Below is a small trained network, with its code and all its weights. Each question gives an input and a target symbol and asks what happens when units are switched off, that is, made to give their printed mean instead of their output.

import numpy as np


def w(rows, s, z=0):
    codes = np.array(rows[::2]) - 128.0
    scale = np.full(codes.shape[1], s)
    scale[-1] = z or s
    return codes * scale


def f(y):
    return y / 2 * (1 + np.tanh(0.7978845608 * (y + 0.044715 * y**3)))


def softmax(a):
    e = np.exp(a - a.max(-1, keepdims=True))
    return e / e.sum(-1, keepdims=True)


def log_softmax(a):
    a = a - a.max(-1, keepdims=True)
    return a - np.log(np.exp(a).sum(-1, keepdims=True))


def net(x, mask):
    ids = ['ΓΛΨΩαδεζθμπ'.index(c) for c in x.split()]
    T = len(ids)
    res = E[ids] + P[:T]
    u = 0
    for l in range(2):
        r = res
        for j in range(2):
            rows = slice(2 * j, 2 * j + 2)
            q, k, v = (r @ M[l][rows].T for M in (Q, K, V))
            z = softmax(np.where(np.tri(T) > 0, q @ k.T / 2**0.5, -1e9)) @ v
            o = O[l][rows]
            res = res + np.where(mask[u + j], z, o[:, -1]) @ o[:, :-1]
        u += 2
        y = f(res @ A[l][:, :-1].T + A[l][:, -1])
        res = res + np.where(mask[u : u + 4], y, B[l][:, -1]) @ B[l][:, :-1]
        u += 4
    return log_softmax(res[-1] @ U[:, :-1].T + U[:, -1])


Q, K, V, O, A, B = {}, {}, {}, {}, {}, {}
E = w([
[144,121,129,191,134,129,116,138,158,114,136],'Γ',
[192,84,100,150,84,113,114,160,155,114,123],'Λ',
[96,41,128,154,134,183,134,100,149,80,133],'Ψ',
[142,152,167,124,194,130,143,106,98,108,122],'Ω',
[139,107,138,197,143,118,90,211,170,69,117],'α',
[102,95,91,174,138,233,114,190,151,108,124],'δ',
[165,195,105,133,108,102,122,72,121,133,109],'ε',
[179,129,112,94,133,184,154,157,81,73,210],'ζ',
[228,99,92,239,160,135,149,114,146,117,91],'θ',
[85,211,76,252,231,102,172,129,80,115,57],'μ',
[146,101,36,114,177,95,147,182,80,141,126],'π',
],0.013)
P = w([
[219,53,111,200,119,136,32,142,40,193,127],'0',
[150,2,110,128,158,149,82,104,119,138,34],'1',
[137,19,107,117,166,144,87,72,152,105,41],'2',
[148,53,80,115,146,127,100,85,162,109,26],'3',
[158,74,82,117,163,137,103,81,186,105,26],'4',
[162,112,61,109,156,129,106,69,188,111,45],'5',
[137,140,67,100,172,138,116,61,197,115,64],'6',
[133,148,61,98,206,145,127,37,200,86,81],'7',
[179,188,50,135,175,128,116,70,219,92,91],'8',
[189,203,36,120,170,114,123,68,230,81,69],'9',
[194,228,40,137,179,109,130,63,232,78,83],'10',
],0.0092)
Q[0] = w([
[248,130,72,127,159,150,109,68,112,7,50],'L0H1',
[159,139,95,198,227,118,42,66,180,61,67],'L0H1',
[183,111,142,178,151,212,98,101,85,208,54],'L0H2',
[149,171,161,116,147,160,142,170,74,228,83],'L0H2',
],0.011)
K[0] = w([
[144,161,52,136,183,122,206,147,176,136,149],'L0H1',
[164,158,68,94,173,97,172,124,176,115,186],'L0H1',
[132,175,138,112,156,94,116,129,78,164,123],'L0H2',
[183,10,179,173,108,180,125,85,82,141,59],'L0H2',
],0.012)
V[0] = w([
[114,92,76,70,110,151,151,250,106,86,146],'L0H1',
[111,175,184,26,10,254,41,94,136,148,134],'L0H1',
[151,166,116,141,189,89,140,172,91,122,66],'L0H2',
[82,94,139,196,200,138,154,136,141,101,190],'L0H2',
],0.0086)
O[0] = w([
[211,163,127,139,188,81,171,63,195,157,226,117],'L0H1',
[254,167,125,144,98,90,132,151,169,83,37,9],'L0H1',
[91,148,158,26,155,85,114,143,147,108,236,177],'L0H2',
[177,156,205,161,107,149,150,135,114,154,159,127],'L0H2',
],0.0098,0.014)
A[0] = w([
[107,101,157,57,163,84,73,53,189,109,114,70],'L0N1',
[88,120,157,162,2,143,117,216,168,130,56,253],'L0N2',
[66,166,186,232,238,30,187,77,167,244,4,207],'L0N3',
[92,161,126,103,209,48,197,191,31,98,176,30],'L0N4',
],0.0055,0.0053)
B[0] = w([
[176,126,29,188,173,160,168,253,118,158,85,213],'L0N1',
[155,152,37,177,236,140,200,129,37,198,189,171],'L0N2',
[201,150,84,57,97,168,92,87,40,122,243,168],'L0N3',
[220,151,132,108,22,88,104,141,216,164,26,253],'L0N4',
],0.0074,0.0038)
Q[1] = w([
[136,73,22,76,149,127,105,59,112,79,219],'L1H1',
[135,111,11,119,191,156,127,52,195,153,186],'L1H1',
[150,96,67,78,132,95,125,53,123,77,212],'L1H2',
[97,120,61,31,251,194,7,69,138,100,151],'L1H2',
],0.014)
K[1] = w([
[210,161,172,241,81,133,105,231,103,203,135],'L1H1',
[227,122,243,181,115,135,44,236,57,212,106],'L1H1',
[172,149,46,194,99,51,61,234,65,203,104],'L1H2',
[206,115,172,232,139,137,29,254,60,220,194],'L1H2',
],0.0095)
V[1] = w([
[122,95,13,159,55,1,181,39,106,105,192],'L1H1',
[123,26,173,117,132,209,90,87,161,108,82],'L1H1',
[77,137,60,118,82,65,228,18,1,147,115],'L1H2',
[252,119,166,153,101,229,34,155,214,156,66],'L1H2',
],0.0095)
O[1] = w([
[136,208,147,163,177,252,158,117,154,183,132,230],'L1H1',
[143,148,143,181,72,113,205,55,112,111,109,118],'L1H1',
[140,144,125,144,101,154,140,184,85,82,166,200],'L1H2',
[131,116,103,184,81,152,93,149,161,126,160,3],'L1H2',
],0.014,0.0042)
A[1] = w([
[75,109,119,73,87,25,152,145,63,43,190,74],'L1N1',
[146,202,151,123,125,193,255,210,132,178,148,128],'L1N2',
[209,148,217,116,234,195,39,171,173,157,41,2],'L1N3',
[105,213,149,94,236,147,237,127,79,101,152,189],'L1N4',
],0.0061,0.0088)
B[1] = w([
[195,157,163,85,163,226,112,26,198,192,47,178],'L1N1',
[101,77,2,75,77,38,87,67,208,95,106,192],'L1N2',
[117,122,75,90,19,163,84,38,34,132,170,156],'L1N3',
[175,55,105,161,47,67,117,114,181,231,65,249],'L1N4',
],0.0071,0.02)
U = w([
[145,75,118,146,157,139,166,149,48,153,151,254],'Γ',
[115,177,120,155,130,133,168,154,191,119,75,194],'Λ',
[135,137,97,135,95,130,215,132,41,112,190,113],'Ψ',
[222,138,95,88,158,149,100,83,120,10,141,128],'Ω',
[113,123,68,117,252,25,227,102,83,178,233,59],'α',
[122,89,169,178,121,59,62,134,135,108,127,59],'δ',
[135,125,46,130,153,125,148,211,87,82,50,148],'ε',
[181,158,107,137,211,188,105,172,104,133,155,121],'ζ',
[141,107,140,177,99,114,224,135,82,177,116,44],'θ',
[178,113,168,112,149,137,106,183,124,150,82,73],'μ',
[79,129,158,76,46,153,138,146,101,167,149,33],'π',
],0.0041,0.008)

Each question gives the input, a string of symbols that net reads in full, and the target symbol t.
The units are the heads (2 rows each of Q, K, V and O) and the neurons (one row each of A and B). Each row of codes is followed by its name. A weight is (code - 128) times the scale printed after its matrix; where a second scale follows, it is the last column's (O, A, B and U).
mask holds one flag per unit, layer by layer, with each layer's heads first. A switched-off unit (its flag False) gives its mean, the last column of its rows in O or B, instead of its output. The means were averaged over made-up inputs and are rounded, as every weight is.
A unit's drop is (log p(t) with every unit on - log p(t) with that unit switched off) / (log p(t) with every unit on - log p(t) with every unit switched off).
The circuit of an input: a set's keep is (log p(t) with only the set's units on - log p(t) with every unit switched off) / (log p(t) with every unit on - log p(t) with every unit switched off). Starting from all 12 units, units are removed one at a time, each time the one whose removal leaves the highest keep (on an exact tie, the one counted first), for as long as the keep stays at least 0.8.
circuit, biggest first: the units of the circuit, biggest drop first
k most important neurons: the k neurons with the biggest drops, biggest first
top k neurons in layer l: the k neurons of layer l with the biggest drops, biggest first
which heads matter: for each layer, one digit per head in row order, 1 if its drop is at least 0.15 and else 0, layers parted by /
input π μ μ μ, target π: most important neuron	L1N3
input Ω Ω π α Γ Ψ δ Γ π ζ, target Ω: circuit, biggest first	L1H1, L1N1, L0H1
input α Ω ε θ α π Ψ δ π π μ, target α: circuit, biggest first	L1H2, L0H1
input π α Ψ Ψ α Γ ζ Λ θ ε, target π: 2 most important neurons	L0N4, L1N3
input π θ ε Ω, target π: circuit, biggest first	L1H1, L1N3, L0H1, L1N4
input α Ψ π α Ψ π ζ, target α: circuit, biggest first	L0H1, L1H2
input ε ζ θ ε ζ ε Λ α, target ε: 4 most important neurons	L0N2, L1N2, L1N1, L0N4
input δ Ψ θ δ δ Ω ζ α α Λ, target δ: circuit, biggest first	L1H2, L1H1
input ε ε δ δ, target ε: which heads matter	11 / 01
input ζ δ α ε π ε ε δ, target ζ: circuit, biggest first	L0H1, L1H1
input α μ π Γ δ δ Ψ ζ π ζ ζ, target α: 2 most important neurons	L1N1, L1N4
input Ω α Ψ ζ, target Ω: circuit, biggest first	L1H1, L0H1, L1N1
input μ δ Ω, target μ: which heads matter	11 / 11
input ε ε ζ α ε μ Γ δ Λ Λ Ω, target ε: 3 most important neurons	L0N2, L1N2, L1N1
input ε δ δ δ Γ Ω Ω Ω μ Λ, target π: circuit, biggest first	L0H1
input π Ψ δ Ω ζ Γ α μ δ ε ζ, target π: top 2 neurons in layer 1	L1N3, L1N4
input Ω ζ π Ψ θ ε Γ Ψ Λ, target Ω: 2 most important neurons	L1N4, L1N1
input Ω Ψ θ θ ζ Ω ε, target Ω: circuit, biggest first	L1H1, L0H1, L1N4
input ε δ ε α, target ε: 3 most important neurons	L0N2, L1N2, L0N4
input Ω ζ ζ ε δ, target Ω: circuit, biggest first	L0H1, L1H1, L1N4
input π ε Γ Ω ε ζ Ω ε ζ μ, target π: 2 most important neurons	L0N4, L1N3
input Ω Ψ θ ε θ ε ε ε, target Ω: circuit, biggest first	L1H1, L0H1, L1N4, L0H2
input δ π ε, target α: most important neuron	L0N4
input ε π θ α ε Γ, target ε: which heads matter	11 / 11
input Ω δ Λ π μ Ω π ε α, target Ω: which heads matter	10 / 10
input ε Ω θ π π ε, target α: which heads matter	10 / 10
input ε Λ Ω, target ε: 3 most important neurons	L0N2, L1N2, L0N1
input π μ Γ Ψ, target π: which heads matter	11 / 10
input δ Ψ π Γ Ψ μ Ω δ Ω α, target δ: which heads matter	11 / 11
input Ω ε Λ ε Ψ μ π μ α μ δ, target π: which heads matter	11 / 00
